Here is a tiny trained network, its code and every weight. The questions are about switching its units off for an input and a target symbol, where a switched-off unit gives its printed mean instead of its output.

import numpy as np


def w(rows, s, z=0):
    codes = np.array(rows[::2]) - 128.0
    scale = np.full(codes.shape[1], s)
    scale[-1] = z or s
    return codes * scale


def f(y):
    return np.maximum(y, 0)


def softmax(a):
    e = np.exp(a - a.max(-1, keepdims=True))
    return e / e.sum(-1, keepdims=True)


def log_softmax(a):
    a = a - a.max(-1, keepdims=True)
    return a - np.log(np.exp(a).sum(-1, keepdims=True))


def net(x, mask):
    ids = ['ΘΩαβδζμξφ'.index(c) for c in x.split()]
    T = len(ids)
    res = E[ids] + P[:T]
    q, k, v = (res @ M[0].T for M in (Q, K, V))
    z = softmax(np.where(np.tri(T) > 0, q @ k.T / 4**0.5, -1e9)) @ v
    res = res + np.where(mask[0], z, O[0][:, -1]) @ O[0][:, :-1]
    y = f(res @ A[0][:, :-1].T + A[0][:, -1])
    res = res + np.where(mask[1:13], y, B[0][:, -1]) @ B[0][:, :-1]
    return log_softmax(res[-1] @ U[:, :-1].T + U[:, -1])


Q, K, V, O, A, B = {}, {}, {}, {}, {}, {}
E = w([
[85,84,109],'Θ',
[151,65,190],'Ω',
[131,80,129],'α',
[173,199,168],'β',
[138,55,52],'δ',
[24,104,178],'ζ',
[174,55,175],'μ',
[167,253,175],'ξ',
[141,78,155],'φ',
],0.0067)
P = w([
[66,3,128],'0',
[141,142,120],'1',
[134,140,100],'2',
[139,131,114],'3',
[133,118,120],'4',
[132,110,123],'5',
[135,105,121],'6',
[129,95,120],'7',
[120,83,117],'8',
[119,89,110],'9',
[125,81,114],'10',
],0.0054)
Q[0] = w([
[176,253,133],'h0',
[143,84,159],'h0',
[179,129,161],'h0',
[149,142,145],'h0',
],0.031)
K[0] = w([
[202,253,121],'h0',
[73,123,129],'h0',
[90,193,109],'h0',
[125,161,127],'h0',
],0.026)
V[0] = w([
[150,161,232],'h0',
[254,83,115],'h0',
[216,101,151],'h0',
[155,95,245],'h0',
],0.014)
O[0] = w([
[175,222,75,3],'h0',
[248,120,188,119],'h0',
[217,153,158,102],'h0',
[158,251,134,145],'h0',
],0.016,0.0047)
A[0] = w([
[254,45,75,180],'n0',
[117,110,103,59],'n1',
[112,46,183,99],'n2',
[146,125,26,250],'n3',
[83,147,111,114],'n4',
[135,112,103,189],'n5',
[69,212,252,158],'n6',
[139,81,125,176],'n7',
[93,163,190,144],'n8',
[78,114,38,219],'n9',
[127,128,129,113],'n10',
[153,183,69,62],'n11',
],0.0094,0.0022)
B[0] = w([
[252,73,194,194],'n0',
[144,145,160,145],'n1',
[112,152,4,246],'n2',
[207,81,143,151],'n3',
[152,116,170,157],'n4',
[131,99,134,146],'n5',
[57,218,151,154],'n6',
[96,97,76,184],'n7',
[88,155,124,142],'n8',
[106,49,206,190],'n9',
[117,122,134,128],'n10',
[179,131,30,141],'n11',
],0.018,0.012)
U = w([
[112,157,135,137],'Θ',
[180,188,183,139],'Ω',
[146,209,123,140],'α',
[127,134,146,2],'β',
[132,170,154,77],'δ',
[104,113,225,74],'ζ',
[2,169,125,189],'μ',
[125,130,37,92],'ξ',
[171,58,146,201],'φ',
],0.0036,0.0046)

Each question gives the input, a string of symbols that net reads in full, and the target symbol t.
The units are the heads (4 rows each of Q, K, V and O) and the neurons (one row each of A and B). Each row of codes is followed by its name. A weight is (code - 128) times the scale printed after its matrix; where a second scale follows, it is the last column's (O, A, B and U).
mask holds one flag per unit, heads first, then neurons. A switched-off unit (its flag False) gives its mean, the last column of its rows in O or B, instead of its output. The means were averaged over made-up inputs and are rounded, as every weight is.
A unit's drop is (log p(t) with every unit on - log p(t) with that unit switched off) / (log p(t) with every unit on - log p(t) with every unit switched off).
The circuit of an input: a set's keep is (log p(t) with only the set's units on - log p(t) with every unit switched off) / (log p(t) with every unit on - log p(t) with every unit switched off). Starting from the 12 units with the biggest drops (on a tie, the unit counted first), units are removed one at a time, each time the one whose removal leaves the highest keep (on an exact tie, the one counted first), for as long as the keep stays at least 0.8.
units of the circuit, in order: the units of the circuit, biggest drop first
top k neurons: the k neurons with the biggest drops, biggest first
drop when u is switched off: that unit's drop, to one decimal
input δ δ ζ, target ξ: units of the circuit, in order : [h0 n2 n9]
input δ δ ζ μ δ φ α α φ, target ξ: top 3 neurons : [n2 n9 n7]
input δ μ Θ μ φ ζ δ Ω, target ξ: units of the circuit, in order : [n2 h0 n9]
input ζ β δ δ δ δ μ ζ α, target ζ: units of the circuit, in order : [h0 n9 n2]
input ζ δ δ α, target ζ: top 2 neurons : [n2 n9]
input α β δ Θ δ ζ, target μ: units of the circuit, in order : [n0 n6]
input δ ξ β Θ δ μ, target ξ: units of the circuit, in order : [n2 h0]
input ζ μ Ω ζ, target μ: top 3 neurons : [n0 n6 n8]
input ζ Θ δ Ω δ μ δ φ, target ζ: top 2 neurons : [n2 n9]
input Θ δ δ β φ δ μ, target μ: top 2 neurons : [n0 n3]
input δ α ζ ζ δ μ δ α δ φ, target ξ: drop when n2 is switched off : 0.8
input ζ δ δ δ Ω, target ζ: drop when n4 is switched off : 0.2
input α δ δ δ α φ ξ, target α: drop when n6 is switched off : 0.1
